Here is a tiny trained network, its code and every weight. The questions are about switching its units off for an input and a class, where a switched-off unit gives its printed mean instead of its output.

import numpy as np


def w(rows, s, z=0):
    codes = np.array(rows[::2]) - 128.0
    scale = np.full(codes.shape[1], s)
    scale[-1] = z or s
    return codes * scale


def norm(h):
    return h / np.sqrt((h * h).mean(-1, keepdims=True) + 1e-5)


def f(y):
    return np.maximum(y, 0)


def log_softmax(a):
    a = a - a.max(-1, keepdims=True)
    return a - np.log(np.exp(a).sum(-1, keepdims=True))


def net(x, mask):
    res = np.array(x, float).reshape(1, 5) / 4 @ E
    u = 0
    for l in range(4):
        y = f(norm(res) @ A[l][:, :-1].T + A[l][:, -1])
        res = res + np.where(mask[u : u + 6], y, B[l][:, -1]) @ B[l][:, :-1]
        u += 6
    return log_softmax(norm(res)[-1] @ U[:, :-1].T + U[:, -1])


A, B = {}, {}
E = w([
[50,120,202,78,74,47],'x0',
[19,20,121,206,78,146],'x1',
[140,170,56,254,87,22],'x2',
[161,98,237,228,203,166],'x3',
[34,206,162,82,208,121],'x4',
],0.0085)
A[0] = w([
[171,39,123,38,108,7,103],'0.n1',
[131,174,126,5,30,108,3],'0.n2',
[151,230,170,124,174,50,105],'0.n3',
[182,109,152,163,147,128,187],'0.n4',
[71,77,182,204,108,115,94],'0.n5',
[105,255,178,14,173,137,14],'0.n6',
],0.0081,0.0059)
B[0] = w([
[182,68,117,52,18,99,216],'0.n1',
[40,147,74,25,106,40,210],'0.n2',
[154,131,134,115,233,95,241],'0.n3',
[133,125,79,70,74,95,235],'0.n4',
[101,78,168,198,209,101,216],'0.n5',
[54,182,140,78,255,93,253],'0.n6',
],0.0097,0.0041)
A[1] = w([
[78,100,173,155,84,176,22],'1.n1',
[125,151,59,117,142,119,117],'1.n2',
[94,143,200,133,112,100,149],'1.n3',
[96,250,212,97,129,134,45],'1.n4',
[147,129,178,47,230,210,1],'1.n5',
[128,77,163,120,167,179,126],'1.n6',
],0.011,0.005)
B[1] = w([
[98,27,143,192,191,102,155],'1.n1',
[75,114,88,143,152,161,199],'1.n2',
[144,119,87,147,167,86,202],'1.n3',
[149,76,131,136,247,103,208],'1.n4',
[133,172,185,83,104,187,255],'1.n5',
[106,136,143,142,99,150,207],'1.n6',
],0.014,0.0054)
A[2] = w([
[208,145,68,168,121,158,37],'2.n1',
[159,102,168,117,67,114,50],'2.n2',
[114,168,95,159,108,71,127],'2.n3',
[177,97,63,190,47,94,102],'2.n4',
[146,182,190,90,95,253,2],'2.n5',
[103,42,212,163,128,160,80],'2.n6',
],0.015,0.0086)
B[2] = w([
[238,169,56,178,153,206,167],'2.n1',
[220,113,178,95,93,25,144],'2.n2',
[109,173,162,156,90,172,205],'2.n3',
[171,140,130,99,215,159,254],'2.n4',
[146,154,250,137,34,213,190],'2.n5',
[49,8,71,175,106,128,218],'2.n6',
],0.013,0.0076)
A[3] = w([
[224,137,99,153,97,97,129],'3.n1',
[90,133,79,158,114,158,2],'3.n2',
[101,122,93,143,141,11,59],'3.n3',
[35,136,107,98,100,103,110],'3.n4',
[135,174,164,226,140,104,33],'3.n5',
[121,176,164,209,123,103,45],'3.n6',
],0.012,0.0079)
B[3] = w([
[187,69,149,88,136,135,251],'3.n1',
[88,173,104,192,167,176,136],'3.n2',
[171,139,144,147,66,149,223],'3.n3',
[115,177,45,146,98,138,252],'3.n4',
[165,180,237,201,79,46,161],'3.n5',
[225,145,250,181,176,71,151],'3.n6',
],0.012,0.0038)
U = w([
[156,185,220,225,139,53,104],'0',
[57,197,71,52,61,70,212],'1',
[227,51,164,77,56,61,39],'2',
[244,144,70,205,172,222,86],'3',
[38,188,37,225,154,199,2],'4',
[108,162,229,124,53,222,224],'5',
[43,4,112,239,106,106,169],'6',
[65,207,188,73,250,134,159],'7',
],0.02,0.0084)

Each question gives the input, the list of numbers given to net, and the class t.
The units are the neurons (one row each of A and B). Each row of codes is followed by its name. A weight is (code - 128) times the scale printed after its matrix; where a second scale follows, it is the last column's (A, B and U).
mask holds one flag per neuron, layer by layer. A switched-off neuron (its flag False) gives its mean, the last column of its row in B, instead of its output. The means were averaged over made-up inputs and are rounded, as every weight is.
A unit's drop is (log p(t) with every unit on - log p(t) with that unit switched off) / (log p(t) with every unit on - log p(t) with every unit switched off).
The circuit of an input: a set's keep is (log p(t) with only the set's units on - log p(t) with every unit switched off) / (log p(t) with every unit on - log p(t) with every unit switched off). Starting from the 12 units with the biggest drops (on a tie, the unit counted first), units are removed one at a time, each time the one whose removal leaves the highest keep (on an exact tie, the one counted first), for as long as the keep stays at least 0.8.
circuit, biggest first: the units of the circuit, biggest drop first
top k neurons: the k neurons with the biggest drops, biggest first
top k neurons in layer l: the k neurons of layer l with the biggest drops, biggest first
drop of u: that unit's drop, to one decimal
input [0,3,5,-2,-2], class 3: top neuron : (2.n4)
input [-2,3,2,3,5], class 6: top 2 neurons : (0.n5; 2.n6)
input [2,4,8,-8,-5], class 2: top 2 neurons : (0.n1; 0.n6)
input [1,-8,-8,3,-5], class 5: top 2 neurons : (2.n5; 1.n5)
input [8,2,-6,-4,-5], class 1: top 2 neurons : (0.n2; 3.n4)
input [-1,-2,-6,-8,-8], class 1: top 4 neurons : (0.n2; 2.n1; 2.n5; 1.n2)
input [-8,2,6,1,7], class 0: top 4 neurons : (2.n6; 3.n5; 2.n4; 0.n1)
input [-3,-8,-1,0,-1], class 7: top 2 neurons : (0.n6; 1.n4)
input [-8,-1,3,-4,6], class 4: top 2 neurons in layer 1 : (1.n2; 1.n4)
input [-5,7,-5,0,6], class 6: top 3 neurons : (2.n6; 1.n1; 0.n6)
input [4,3,-1,-2,4], class 1: top 3 neurons : (2.n4; 2.n6; 3.n4)
input [-3,2,-3,-2,-2], class 5: top 2 neurons : (0.n2; 1.n4)
input [-5,-8,-8,4,2], class 5: top 2 neurons in layer 2 : (2.n5; 2.n4)
input [-2,7,8,3,7], class 0: circuit, biggest first : (3.n5)
input [3,1,-3,3,-5], class 6: drop of 2.n6 : 0.6
input [-4,3,1,7,7], class 6: drop of 2.n6 : 0.5
input [-7,-2,-7,6,-8], class 5: drop of 2.n5 : 0.3
input [-2,2,-4,8,-8], class 6: drop of 0.n4 : 0.0
